Here is a tiny trained network, its code and every weight. The questions are about switching its units off for an input and a target symbol, where a switched-off unit gives its printed mean instead of its output.

import numpy as np


def w(rows, s, z=0):
    codes = np.array(rows[::2]) - 128.0
    scale = np.full(codes.shape[1], s)
    scale[-1] = z or s
    return codes * scale


def norm(h):
    return h / np.sqrt((h * h).mean(-1, keepdims=True) + 1e-5)


def softmax(a):
    e = np.exp(a - a.max(-1, keepdims=True))
    return e / e.sum(-1, keepdims=True)


def log_softmax(a):
    a = a - a.max(-1, keepdims=True)
    return a - np.log(np.exp(a).sum(-1, keepdims=True))


def net(x, mask):
    ids = ['γδζηξπσ'.index(c) for c in x.split()]
    T = len(ids)
    res = E[ids] + P[:T]
    u = 0
    for l in range(3):
        r = norm(res)
        for j in range(3):
            rows = slice(2 * j, 2 * j + 2)
            q, k, v = (r @ M[l][rows].T for M in (Q, K, V))
            z = softmax(np.where(np.tri(T) > 0, q @ k.T / 2**0.5, -1e9)) @ v
            o = O[l][rows]
            res = res + np.where(mask[u + j], z, o[:, -1]) @ o[:, :-1]
        u += 3
    return log_softmax(norm(res)[-1] @ U[:, :-1].T + U[:, -1])


Q, K, V, O = {}, {}, {}, {}
E = w([
[154,93,90,130,144],'γ',
[159,138,111,186,186],'δ',
[73,143,98,131,182],'ζ',
[93,163,72,151,2],'η',
[174,129,158,135,111],'ξ',
[175,234,124,58,106],'π',
[86,55,130,74,133],'σ',
],0.0071)
P = w([
[47,112,243,62,107],'0',
[254,155,26,140,210],'1',
[220,132,23,158,168],'2',
[214,146,16,156,157],'3',
[219,160,24,160,140],'4',
[208,159,7,161,141],'5',
[198,146,24,139,121],'6',
[195,161,37,130,105],'7',
[184,138,40,119,111],'8',
[143,147,40,120,84],'9',
[136,179,68,93,48],'10',
[165,122,66,67,50],'11',
],0.003)
Q[0] = w([
[101,83,254,117,158],'0.h0',
[180,102,15,39,137],'0.h0',
[185,74,100,68,114],'0.h1',
[117,214,123,177,173],'0.h1',
[40,197,131,108,158],'0.h2',
[92,159,32,77,172],'0.h2',
],0.0079)
K[0] = w([
[136,59,90,224,146],'0.h0',
[66,166,166,26,140],'0.h0',
[77,188,91,136,96],'0.h1',
[115,64,189,154,189],'0.h1',
[115,2,98,156,166],'0.h2',
[139,44,131,221,38],'0.h2',
],0.0074)
V[0] = w([
[112,122,95,132,46],'0.h0',
[229,134,89,108,75],'0.h0',
[123,151,140,157,187],'0.h1',
[210,3,125,168,177],'0.h1',
[199,193,167,86,89],'0.h2',
[155,127,96,36,144],'0.h2',
],0.0052)
O[0] = w([
[176,133,77,73,149,122],'0.h0',
[131,78,135,2,153,106],'0.h0',
[115,103,185,146,114,101],'0.h1',
[186,17,118,40,128,180],'0.h1',
[68,166,94,90,182,136],'0.h2',
[158,123,31,157,148,253],'0.h2',
],0.0051,0.0022)
Q[1] = w([
[116,75,173,175,162],'1.h0',
[132,181,167,124,108],'1.h0',
[136,99,46,88,128],'1.h1',
[94,102,207,127,158],'1.h1',
[94,136,255,158,156],'1.h2',
[97,102,251,158,117],'1.h2',
],0.0096)
K[1] = w([
[198,159,127,193,146],'1.h0',
[134,130,225,166,132],'1.h0',
[77,97,205,192,39],'1.h1',
[181,217,60,147,157],'1.h1',
[246,99,2,144,137],'1.h2',
[244,142,13,120,123],'1.h2',
],0.0072)
V[1] = w([
[191,149,98,99,181],'1.h0',
[254,149,132,169,204],'1.h0',
[72,128,198,157,136],'1.h1',
[200,201,154,123,112],'1.h1',
[196,109,130,159,209],'1.h2',
[137,103,73,168,20],'1.h2',
],0.0047)
O[1] = w([
[66,125,184,98,173,181],'1.h0',
[2,169,197,90,91,145],'1.h0',
[189,42,119,153,112,193],'1.h1',
[146,161,204,84,85,1],'1.h1',
[79,92,183,124,54,24],'1.h2',
[116,144,84,14,129,141],'1.h2',
],0.0045,0.0027)
Q[2] = w([
[177,130,16,44,151],'2.h0',
[60,108,208,131,137],'2.h0',
[173,72,101,122,205],'2.h1',
[89,39,44,141,244],'2.h1',
[104,130,67,156,111],'2.h2',
[188,78,134,159,114],'2.h2',
],0.011)
K[2] = w([
[65,173,48,2,95],'2.h0',
[189,108,242,168,166],'2.h0',
[135,161,49,102,37],'2.h1',
[182,207,90,7,8],'2.h1',
[124,96,181,92,185],'2.h2',
[166,206,124,138,152],'2.h2',
],0.0091)
V[2] = w([
[190,116,139,142,182],'2.h0',
[182,172,100,118,42],'2.h0',
[196,122,194,125,183],'2.h1',
[77,41,126,135,134],'2.h1',
[76,132,115,100,2],'2.h2',
[48,111,82,97,163],'2.h2',
],0.0071)
O[2] = w([
[151,162,132,51,111,154],'2.h0',
[3,90,120,124,141,163],'2.h0',
[191,159,162,67,217,92],'2.h1',
[125,47,170,194,201,76],'2.h1',
[115,106,21,122,250,4],'2.h2',
[198,168,166,215,217,170],'2.h2',
],0.0057,0.004)
U = w([
[113,30,143,87,146,173],'γ',
[115,107,236,90,69,150],'δ',
[127,197,197,207,128,129],'ζ',
[63,130,129,178,229,183],'η',
[119,193,100,31,138,133],'ξ',
[38,144,89,150,82,140],'π',
[254,80,38,163,110,6],'σ',
],0.0053,0.0023)

Each question gives the input, a string of symbols that net reads in full, and the target symbol t.
The units are the heads (2 rows each of Q, K, V and O). Each row of codes is followed by its name. A weight is (code - 128) times the scale printed after its matrix; where a second scale follows, it is the last column's (O and U).
mask holds one flag per head, layer by layer. A switched-off head (its flag False) gives its mean, the last column of its rows in O, instead of its output. The means were averaged over made-up inputs and are rounded, as every weight is.
A unit's drop is (log p(t) with every unit on - log p(t) with that unit switched off) / (log p(t) with every unit on - log p(t) with every unit switched off).
The circuit of an input: a set's keep is (log p(t) with only the set's units on - log p(t) with every unit switched off) / (log p(t) with every unit on - log p(t) with every unit switched off). Starting from all 9 units, units are removed one at a time, each time the one whose removal leaves the highest keep (on an exact tie, the one counted first), for as long as the keep stays at least 0.8.
circuit, biggest first: the units of the circuit, biggest drop first
most important unit: the unit with the biggest drop
heads that matter: for each layer, one digit per head in row order, 1 if its drop is at least 0.15 and else 0, layers parted by /
input γ π γ ξ η ξ γ ζ γ γ, target η: most important unit -> 2.h2
input σ γ ζ σ η γ γ ζ ξ ζ γ σ, target σ: circuit, biggest first -> (2.h0 2.h2)
input ζ ζ δ σ η σ η ξ, target π: heads that matter -> 100 / 000 / 101
input γ ξ π η ξ η δ η σ, target η: circuit, biggest first -> (2.h2 2.h0 1.h1)
input ξ σ η γ γ π ζ π π π γ ξ, target ξ: circuit, biggest first -> (0.h0 0.h2)
input σ γ σ γ ζ γ ξ ζ, target σ: circuit, biggest first -> (0.h1 2.h0)
input σ σ σ ξ ζ σ π η σ σ σ, target σ: circuit, biggest first -> (1.h0 2.h2)
input σ π η ξ η δ, target π: heads that matter -> 000 / 100 / 111
input ζ ζ ξ ξ ξ ξ σ η ξ δ ζ γ, target π: heads that matter -> 000 / 000 / 000
input ξ δ ξ, target δ: heads that matter -> 000 / 000 / 001
input γ ζ ξ σ ξ ξ σ ξ ξ, target η: circuit, biggest first -> (2.h2 1.h0 1.h2 0.h2)
input η σ σ π ξ ξ η σ η ξ, target ξ: heads that matter -> 100 / 011 / 000
input σ π γ ξ σ π σ η ζ ξ π δ, target ξ: circuit, biggest first -> (2.h1 0.h2)
input γ σ σ σ γ π σ ξ γ, target ξ: circuit, biggest first -> (2.h1)
input π δ γ η ζ ζ, target ζ: circuit, biggest first -> (2.h2 0.h2)
input ξ σ γ σ η δ δ δ, target δ: circuit, biggest first -> (2.h2 1.h0 0.h1 1.h1)
input π ζ γ σ, target ζ: circuit, biggest first -> (2.h2 0.h1)
input γ η γ γ ξ σ, target η: heads that matter -> 000 / 111 / 001
input ξ η η ζ γ, target π: heads that matter -> 000 / 000 / 100
input η δ η γ σ δ π ξ ζ γ, target ξ: most important unit -> 0.h0
input σ ζ π δ, target ξ: heads that matter -> 101 / 100 / 110
input ζ π σ π ξ η δ, target π: heads that matter -> 000 / 000 / 010
